Below are the code and all the weights of a small trained network. Each question names an input and a class and asks about switching units off, where a switched-off unit gives its printed mean instead of its output.

import numpy as np


def w(rows, s, z=0):
    codes = np.array(rows[::2]) - 128.0
    scale = np.full(codes.shape[1], s)
    scale[-1] = z or s
    return codes * scale


def f(y):
    return np.maximum(y, 0)


def log_softmax(a):
    a = a - a.max(-1, keepdims=True)
    return a - np.log(np.exp(a).sum(-1, keepdims=True))


def net(x, mask):
    res = np.array(x, float).reshape(1, 6) / 4 @ E
    y = f(res @ A[0][:, :-1].T + A[0][:, -1])
    res = res + np.where(mask, y, B[0][:, -1]) @ B[0][:, :-1]
    return log_softmax(res[-1] @ U[:, :-1].T + U[:, -1])


A, B = {}, {}
E = w([
[215,195,220,2,127,90,213,72,104,148,30],'x0',
[71,190,51,120,71,171,96,133,180,79,99],'x1',
[68,160,177,98,46,160,172,210,48,99,154],'x2',
[144,118,163,176,104,161,42,91,145,103,148],'x3',
[176,80,90,100,143,219,188,210,59,173,225],'x4',
[121,175,104,110,48,43,123,124,77,182,91],'x5',
],0.0084)
A[0] = w([
[149,116,107,135,134,192,149,150,117,145,130,94],'N0',
[159,91,126,161,193,162,148,149,85,165,161,203],'N1',
[118,141,155,126,82,202,158,173,50,101,175,188],'N2',
[100,127,99,112,189,143,137,101,206,96,101,125],'N3',
[143,106,115,128,205,209,155,124,155,124,157,173],'N4',
[95,144,87,135,106,100,129,106,159,120,101,144],'N5',
[79,172,119,129,55,112,140,142,107,96,91,179],'N6',
[113,78,107,149,237,56,161,155,129,156,153,138],'N7',
[8,169,66,119,90,100,155,171,126,103,99,56],'N8',
[148,160,225,74,108,96,145,126,100,104,97,253],'N9',
],0.012,0.0035)
B[0] = w([
[99,110,148,152,127,95,84,121,121,90,196,180],'N0',
[186,133,155,80,71,191,119,89,96,127,174,222],'N1',
[175,95,175,36,117,181,120,115,172,165,91,247],'N2',
[139,103,103,221,134,123,117,155,203,156,71,187],'N3',
[156,115,144,97,157,148,60,175,182,79,105,219],'N4',
[251,133,140,122,205,120,95,146,115,42,117,176],'N5',
[153,70,174,67,100,98,125,109,79,157,186,205],'N6',
[179,161,161,57,91,67,173,106,113,149,34,201],'N7',
[45,150,140,15,159,157,116,158,132,5,172,210],'N8',
[116,138,117,155,1,162,196,134,142,176,48,245],'N9',
],0.011,0.015)
U = w([
[29,119,109,134,187,152,143,152,124,214,156,6],'0',
[43,120,90,169,159,163,163,168,97,167,153,5],'1',
[169,134,151,86,106,100,169,97,97,255,36,244],'2',
[116,122,118,186,68,172,159,141,145,100,79,53],'3',
[136,111,94,142,127,147,121,126,63,139,200,79],'4',
[139,126,89,179,165,139,114,152,162,94,91,144],'5',
[136,61,145,67,148,203,106,184,139,123,156,119],'6',
[64,118,149,83,67,141,151,160,76,87,145,89],'7',
],0.0092,0.0029)

Each question gives the input, the list of numbers given to net, and the class t.
The units are the neurons (one row each of A and B). Each row of codes is followed by its name. A weight is (code - 128) times the scale printed after its matrix; where a second scale follows, it is the last column's (A, B and U).
mask holds one flag per neuron, in row order. A switched-off neuron (its flag False) gives its mean, the last column of its row in B, instead of its output. The means were averaged over made-up inputs and are rounded, as every weight is.
A unit's drop is (log p(t) with every unit on - log p(t) with that unit switched off) / (log p(t) with every unit on - log p(t) with every unit switched off).
The circuit of an input: a set's keep is (log p(t) with only the set's units on - log p(t) with every unit switched off) / (log p(t) with every unit on - log p(t) with every unit switched off). Starting from all 10 units, units are removed one at a time, each time the one whose removal leaves the highest keep (on an exact tie, the one counted first), for as long as the keep stays at least 0.8.
circuit, biggest first: the units of the circuit, biggest drop first
most important unit: the unit with the biggest drop
top k neurons: the k neurons with the biggest drops, biggest first
drop when u is switched off: that unit's drop, to one decimal
input [5,-7,2,0,5,-4], class 2: top 2 neurons => N9, N8
input [-3,-7,5,-8,-4,8], class 7: circuit, biggest first => N8
input [6,6,-3,-1,-7,-6], class 3: circuit, biggest first => N3, N2
input [0,3,0,-7,-8,-5], class 5: circuit, biggest first => N3, N5
input [-3,-5,4,-3,-3,0], class 2: circuit, biggest first => N8, N4
input [2,8,-1,8,-7,6], class 7: top 2 neurons => N6, N8
input [1,-4,-6,2,-5,-4], class 5: circuit, biggest first => N2, N3
input [6,7,6,2,4,-3], class 2: top 4 neurons => N9, N2, N4, N5
input [-2,1,1,-1,-4,3], class 7: top 4 neurons => N2, N4, N8, N3
input [-6,-3,-3,-4,-6,-5], class 5: top 4 neurons => N9, N2, N3, N6
input [-1,-2,0,-2,-3,-3], class 2: top 3 neurons => N8, N0, N4
input [6,8,2,3,2,5], class 7: top 2 neurons => N8, N7
input [7,4,6,0,1,-7], class 2: top 2 neurons => N9, N8
input [4,7,0,-8,-7,8], class 7: most important unit => N8
input [-3,1,2,-6,-7,7], class 7: drop when N8 is switched off => 0.1
input [2,5,2,4,-5,8], class 7: drop when N8 is switched off => 0.5
input [-3,2,-4,6,7,7], class 4: drop when N9 is switched off => 0.1
